Below is a small trained network, with its code and all its weights. Each question gives an input and a class and asks what happens when units are switched off, that is, made to give their printed mean instead of their output.

import numpy as np


def w(rows, s, z=0):
    codes = np.array(rows[::2]) - 128.0
    scale = np.full(codes.shape[1], s)
    scale[-1] = z or s
    return codes * scale


def f(y):
    return y / 2 * (1 + np.tanh(0.7978845608 * (y + 0.044715 * y**3)))


def log_softmax(a):
    a = a - a.max(-1, keepdims=True)
    return a - np.log(np.exp(a).sum(-1, keepdims=True))


def net(x, mask):
    res = np.array(x, float).reshape(1, 7) / 4 @ E
    y = f(res @ A[0][:, :-1].T + A[0][:, -1])
    res = res + np.where(mask, y, B[0][:, -1]) @ B[0][:, :-1]
    return log_softmax(res[-1] @ U[:, :-1].T + U[:, -1])


A, B = {}, {}
E = w([
[170,74,134,139,42,98,128,174,244,66],'x0',
[156,53,199,78,112,135,109,114,56,77],'x1',
[76,155,99,156,66,192,180,114,101,45],'x2',
[95,139,160,104,53,188,87,234,109,194],'x3',
[253,127,55,125,121,133,176,188,65,144],'x4',
[182,206,153,196,66,68,29,97,78,106],'x5',
[130,129,126,130,127,127,129,127,128,132],'x6',
],0.0063)
A[0] = w([
[145,52,204,57,96,133,109,109,21,46,223],'neuron 0',
[30,130,207,140,152,122,101,88,199,128,79],'neuron 1',
[107,75,118,98,163,175,193,147,169,149,73],'neuron 2',
[34,130,183,122,152,128,62,91,182,102,113],'neuron 3',
[97,72,118,65,154,149,199,137,161,156,42],'neuron 4',
[18,133,194,130,120,120,102,73,175,123,109],'neuron 5',
[74,64,110,68,170,159,190,156,136,129,75],'neuron 6',
[77,217,31,180,144,109,136,154,196,163,253],'neuron 7',
[168,76,105,119,64,102,134,180,226,57,95],'neuron 8',
[191,73,93,181,165,92,174,57,122,128,52],'neuron 9',
[86,223,127,150,190,150,164,120,68,183,199],'neuron 10',
[105,142,149,122,80,178,72,226,122,174,77],'neuron 11',
[172,213,191,181,99,89,72,88,99,146,94],'neuron 12',
[207,110,39,128,131,124,148,204,75,131,40],'neuron 13',
[135,69,214,46,135,142,135,140,62,65,101],'neuron 14',
[96,159,89,80,207,163,126,101,2,166,64],'neuron 15',
[90,165,86,158,39,233,187,82,106,49,147],'neuron 16',
[207,64,175,76,212,31,57,142,167,249,186],'neuron 17',
[214,134,57,152,150,159,167,176,92,123,136],'neuron 18',
[91,112,129,118,63,161,102,198,81,183,168],'neuron 19',
[217,139,56,100,121,110,206,192,78,132,70],'neuron 20',
[103,100,124,30,169,184,188,126,173,143,60],'neuron 21',
[172,82,130,132,67,112,127,183,238,77,60],'neuron 22',
[148,136,95,158,186,87,163,41,112,50,129],'neuron 23',
[141,186,134,185,110,65,23,141,81,102,112],'neuron 24',
[80,137,106,111,156,146,144,69,35,204,65],'neuron 25',
[107,149,165,114,66,202,79,216,109,154,145],'neuron 26',
[91,236,83,232,136,125,185,159,200,183,206],'neuron 27',
[134,137,101,140,188,60,156,75,149,63,121],'neuron 28',
[77,147,61,138,56,203,178,101,97,31,63],'neuron 29',
[97,132,156,100,81,144,103,217,114,174,78],'neuron 30',
[162,77,139,135,67,97,136,153,223,86,74],'neuron 31',
[138,115,55,183,194,85,131,57,156,89,177],'neuron 32',
[174,186,155,161,93,92,50,81,105,116,171],'neuron 33',
[140,144,86,167,106,152,125,123,189,137,243],'neuron 34',
[93,150,141,104,72,172,99,195,87,184,123],'neuron 35',
[70,144,116,187,80,179,190,153,66,13,185],'neuron 36',
[89,168,113,144,78,171,103,197,138,202,187],'neuron 37',
[156,232,195,169,59,89,72,95,97,109,85],'neuron 38',
[104,69,147,73,195,181,185,126,185,184,78],'neuron 39',
[137,53,227,89,134,165,108,112,93,75,101],'neuron 40',
],0.0053,0.0024)
B[0] = w([
[205,71,185,120,102,121,180,72,155,205,229],'neuron 0',
[139,205,149,83,62,90,164,190,60,111,189],'neuron 1',
[141,139,86,172,68,158,122,116,166,99,168],'neuron 2',
[163,207,158,83,46,114,178,222,34,86,191],'neuron 3',
[110,148,41,184,42,188,115,143,155,74,168],'neuron 4',
[166,227,168,87,61,114,170,198,52,107,192],'neuron 5',
[148,125,67,173,85,185,138,136,140,89,179],'neuron 6',
[201,67,187,107,105,108,175,84,146,193,196],'neuron 7',
[126,178,158,102,155,194,30,61,149,139,200],'neuron 8',
[65,146,116,89,150,74,149,159,92,72,154],'neuron 9',
[171,123,153,82,157,179,88,73,166,130,191],'neuron 10',
[58,78,83,74,153,79,143,122,112,57,162],'neuron 11',
[158,109,53,154,103,199,129,159,163,76,175],'neuron 12',
[102,216,146,93,72,92,140,199,33,100,165],'neuron 13',
[172,101,128,140,106,118,150,62,148,168,184],'neuron 14',
[127,175,137,95,156,207,26,70,172,117,187],'neuron 15',
[111,115,183,210,204,129,107,180,140,187,191],'neuron 16',
[82,127,174,238,195,141,134,255,171,171,254],'neuron 17',
[140,173,178,92,88,108,143,147,76,108,173],'neuron 18',
[104,86,119,86,179,87,134,122,128,97,170],'neuron 19',
[130,213,165,94,66,100,136,176,42,109,177],'neuron 20',
[156,136,35,182,59,187,155,138,144,67,178],'neuron 21',
[96,211,144,78,170,182,16,43,146,120,191],'neuron 22',
[56,81,125,98,193,84,130,147,118,80,186],'neuron 23',
[159,115,33,160,101,179,168,135,180,90,179],'neuron 24',
[140,183,103,88,149,186,46,98,163,128,168],'neuron 25',
[85,70,89,87,192,75,158,109,135,87,176],'neuron 26',
[192,68,170,92,100,117,173,62,143,193,192],'neuron 27',
[85,81,112,65,155,87,139,137,96,75,172],'neuron 28',
[93,147,162,207,191,122,109,181,132,173,172],'neuron 29',
[97,111,83,113,176,81,130,117,128,80,154],'neuron 30',
[86,178,161,75,167,186,41,80,116,107,182],'neuron 31',
[105,81,128,85,156,96,154,132,119,97,186],'neuron 32',
[141,104,63,154,106,161,184,157,181,91,186],'neuron 33',
[171,112,179,95,135,130,124,89,132,146,167],'neuron 34',
[101,88,101,85,179,81,123,89,114,67,162],'neuron 35',
[102,105,203,181,191,133,130,188,162,178,192],'neuron 36',
[115,71,135,80,156,76,158,106,120,107,174],'neuron 37',
[147,115,30,172,94,191,168,144,179,86,181],'neuron 38',
[131,128,66,194,83,178,149,165,134,90,193],'neuron 39',
[168,122,134,130,85,121,163,92,133,169,183],'neuron 40',
],0.0057,0.0056)
U = w([
[138,136,29,179,73,170,144,146,151,83,88],'0',
[133,236,164,84,69,97,152,181,54,107,100],'1',
[121,185,144,88,155,172,10,61,146,120,101],'2',
[144,113,146,121,144,124,145,135,137,129,255],'3',
[70,77,102,89,168,60,145,119,118,79,89],'4',
[101,128,170,212,175,128,121,195,143,171,105],'5',
[184,83,160,115,86,119,174,66,139,181,99],'6',
],0.012,0.0079)

Each question gives the input, the list of numbers given to net, and the class t.
The units are the neurons (one row each of A and B). Each row of codes is followed by its name. A weight is (code - 128) times the scale printed after its matrix; where a second scale follows, it is the last column's (A, B and U).
mask holds one flag per neuron, in row order. A switched-off neuron (its flag False) gives its mean, the last column of its row in B, instead of its output. The means were averaged over made-up inputs and are rounded, as every weight is.
A unit's drop is (log p(t) with every unit on - log p(t) with that unit switched off) / (log p(t) with every unit on - log p(t) with every unit switched off).
The circuit of an input: a set's keep is (log p(t) with only the set's units on - log p(t) with every unit switched off) / (log p(t) with every unit on - log p(t) with every unit switched off). Starting from the 12 units with the biggest drops (on a tie, the unit counted first), units are removed one at a time, each time the one whose removal leaves the highest keep (on an exact tie, the one counted first), for as long as the keep stays at least 0.8.
units of the circuit, in order: the units of the circuit, biggest drop first
most important unit: the unit with the biggest drop
k most important neurons: the k neurons with the biggest drops, biggest first
drop when u is switched off: that unit's drop, to one decimal
input [6,0,-7,-7,-4,4,4], class 4: units of the circuit, in order	[neuron 28; neuron 32]
input [-7,-7,2,-5,5,4,-4], class 2: 2 most important neurons	[neuron 15; neuron 10]
input [1,2,4,6,7,8,8], class 0: units of the circuit, in order	[neuron 38]
input [7,5,-5,5,1,-1,3], class 2: units of the circuit, in order	[neuron 22; neuron 8]
input [-2,7,2,5,-7,-6,-6], class 1: 3 most important neurons	[neuron 5; neuron 3; neuron 1]
input [-2,-3,5,4,4,0,4], class 5: units of the circuit, in order	[neuron 16; neuron 36]
input [6,4,3,0,-4,3,2], class 2: units of the circuit, in order	[neuron 22; neuron 8]
input [-6,-2,2,5,-8,-5,7], class 1: 3 most important neurons	[neuron 5; neuron 3; neuron 1]
input [8,-2,-2,7,2,-6,0], class 2: units of the circuit, in order	[neuron 22; neuron 8]
input [-6,5,8,-1,3,-7,-3], class 5: 3 most important neurons	[neuron 36; neuron 16; neuron 29]
input [3,-4,1,-6,6,4,-3], class 1: units of the circuit, in order	[neuron 20; neuron 18]
input [-8,6,-7,-5,-2,-8,-7], class 0: 2 most important neurons	[neuron 39; neuron 21]
input [6,-8,7,-2,-6,-5,3], class 6: 3 most important neurons	[neuron 27; neuron 7; neuron 17]
input [-3,3,1,7,-8,6,-5], class 1: units of the circuit, in order	[neuron 3]
input [-6,-4,6,5,1,8,6], class 0: 4 most important neurons	[neuron 38; neuron 24; neuron 12; neuron 33]
input [-6,5,-6,5,0,-4,3], class 2: 2 most important neurons	[neuron 15; neuron 25]
input [6,-4,-6,0,6,4,-2], class 1: 2 most important neurons	[neuron 13; neuron 20]
input [-4,1,7,3,2,-4,-3], class 5: 3 most important neurons	[neuron 16; neuron 36; neuron 29]
input [6,-8,-7,8,2,-6,-7], class 4: 2 most important neurons	[neuron 11; neuron 37]
input [4,6,-7,2,-3,3,1], class 5: units of the circuit, in order	[neuron 17]
input [-7,-4,-6,-6,7,-2,-2], class 1: 4 most important neurons	[neuron 20; neuron 13; neuron 18; neuron 9]
input [7,3,-2,-8,7,7,-6], class 4: 4 most important neurons	[neuron 23; neuron 9; neuron 28; neuron 32]
input [8,8,6,6,-5,2,-5], class 2: 3 most important neurons	[neuron 22; neuron 8; neuron 31]
input [8,6,-4,-1,-5,-7,-3], class 2: drop when neuron 31 is switched off	0.5
input [2,-8,0,-7,-2,-2,-4], class 6: drop when neuron 34 is switched off	0.1
input [-6,-3,-7,7,0,-1,-6], class 4: drop when neuron 35 is switched off	0.2
input [5,-4,7,-5,5,4,-5], class 5: drop when neuron 8 is switched off	0.0
input [-5,8,7,-6,-6,7,-2], class 6: most important unit	neuron 0
